Each row is followed by roughly how far along a hidden order it lies, from 0 to 30. A new part has a new order.
(in the rows, 128 means zero)
[146 156 155 148  90 126 111 142 103 133 114 126 122 137 131 121 122 255
 140]
30
[131 131 137 109  55 122 126 147 109 136 136 139 112 145 142 140 130 173
 132]
19
[146 172 139 125 111 106 128 104 137 128 123 137 121 138 142 141 118 172
 132]
2
[126 139 159  96 159 140 122 122 140 140 119 141 108 132 140 141 141 179
 128]
2
[125 140 129 125 127 139 128 157 144 144 151 123 132 138 127 122 127 177
 135]
30
[139 164 117 129 113 142 132 139 116 149 125 124 115 132 130 130 133 144
 133]
13
[106 122 151 108 144 116 122 142 146 141 133 134 138 118 128 120 126 128
 127]
2
[135 158 129 136  52 113 126 160 110 135 147 126 132 134 118 134 120 255
 135]
29
[131 106 142 104 113 132 136 135 124 128 133 123 145 143 125 138 126  90
 131]
28
[129 119 114 123 140 105 139 129 129 129 142 125 118 128 140 133 132  77
 132]
5
[136 175 139 120 123 138 134 106 114 140 132 127 116 139 143 136 138 207
 134]
10
[128 137 159  94  66 107 137 136 131 110 154 138  94 148 145 142 144 181
 135]
8
[150 169 148 124 129 141 109 126 123 120 127 133 108 136 127 130 150 223
 132]
29
[126 136 142 117  85 129 126 148 118 135 136 136 110 141 134 131 116 159
 127]
18
[125 128 156 121 102 118 126 146 143 144 138 136 110 133 130 125 114 140
 126]
13
[132 135 123 135  49 132 117 142 101 121 123 136 118 148 128 134 128 144
 141]
23
[140 167 134 105 140 126 129 118 125 138 128 132 132 133 152 130 132 125
 121]
3
[138 162 133 106 115 114 133 120 121 159 129 127 125 137 149 138 126 133
 120]
5
[112 156 130 110  66 117 143 114 113 107 133 134 124 147 144 145 127  94
 125]
19
[123 137 156 109 139 130 118 121 141 127 114 141 110 131 137 135 145 216
 129]
4
[117 132 109 125  89 141 121 157 119 130 128 136 121 139 132 129 132 149
 125]
23
[122 146 133 117 102 122 141 123 126 119 124 120 123 151 135 137 140  94
 128]
15
[121 121 122 115 157 102 139 122 130 118 133 119 120 127 140 138 135 132
 117]
5
[118 113 161  92  76 135 125 134 121 129 152 133 116 134 142 126 127 184
 123]
5
[138 118 123 122 140 121 136 119 122 132 136 136 130 134 149 134 127 143
 120]
2
[134 132 148 112 134 145 112 133 138 135 120 135  90 138 136 129 144 202
 131]
9
[122 142 155 118 167 105 116 116 135 118 110 145 101 123 144 136 146 255
 126]
0
[136 176 128 138  78 133 123 147 116 123 114 128 115 134 136 128 129 133
 136]
21
[145 183 131 124  73 126 118 131 106 125 124 128 113 141 135 136 131 148
 139]
19
[147 164 120 132 127 153 132 135 118 138 115 118 119 129 136 132 131 183
 130]
14
[132 165 140 125 129 142 136 114 114 131 122 124 122 140 145 134 137 218
 133]
11
[144 141 128 100 116 108 132 122 121 138 135 126 133 131 156 138 127 135
 119]
4
[128 142 129 124 131 107 128 105 122 127 133 125 146 126 131 121 120 169
 121]
0
[142 173 120 118  94 144 130 138 118 154 135 131 105 136 135 138 141 171
 137]
12
[123 112 130 116 103 121 120 160 116 146 121 130 149 153 125 133 124 129
 116]
29
[132 189  95 126 117 133 130 137 128 119 129 115 115 125 129 123 127 250
 126]
25
[130 115 130 103  99 118 138 129 125  97 162 127 113 133 140 120 142 126
 131]
6
[139 142 153 108 126 136 115 120 133 124 110 125 111 126 118 120 139 179
 131]
21
[125 122 140 111  98 100 139 124 136 105 147 134 113 126 130 115 145  93
 137]
2
[130 154 133  97  85  87 127 144 140 144 136 150  97 139 141 136 137 152
 137]
0
[123 123 133 125  85 114 134 140 124 133 134 139 121 139 134 122 110 127
 125]
17
[135 126 121 122 123 116 139 131 125 140 142 124 116 131 140 137 128  77
 123]
6
[137 125 139 141 115 135 121 135 141 122 188 125 108 145 120 124 131 204
 136]
30
[127 107 145 116 106 105 142 130 136 104 147 131 113 129 134 135 124 114
 129]
10
[148 142 124 113 128 137 119 113 141 133 138 140 111 130 124 140 121 138
 129]
2
[143 163 125 136  91 132 121 130 110 132 126 124 117 134 127 135 132 111
 140]
18
[132 131 117 119 112 150 122 140 126 116 121 132 120 141 122 129 130 158
 133]
20
[133 166 141 137  99 132 122 155  92 137 131 128 116 129 126 130 131 149
 136]
21
[127 128 100 134  86 134 115 136  93 116 121 129 141 137 127 134 128 135
 131]
25
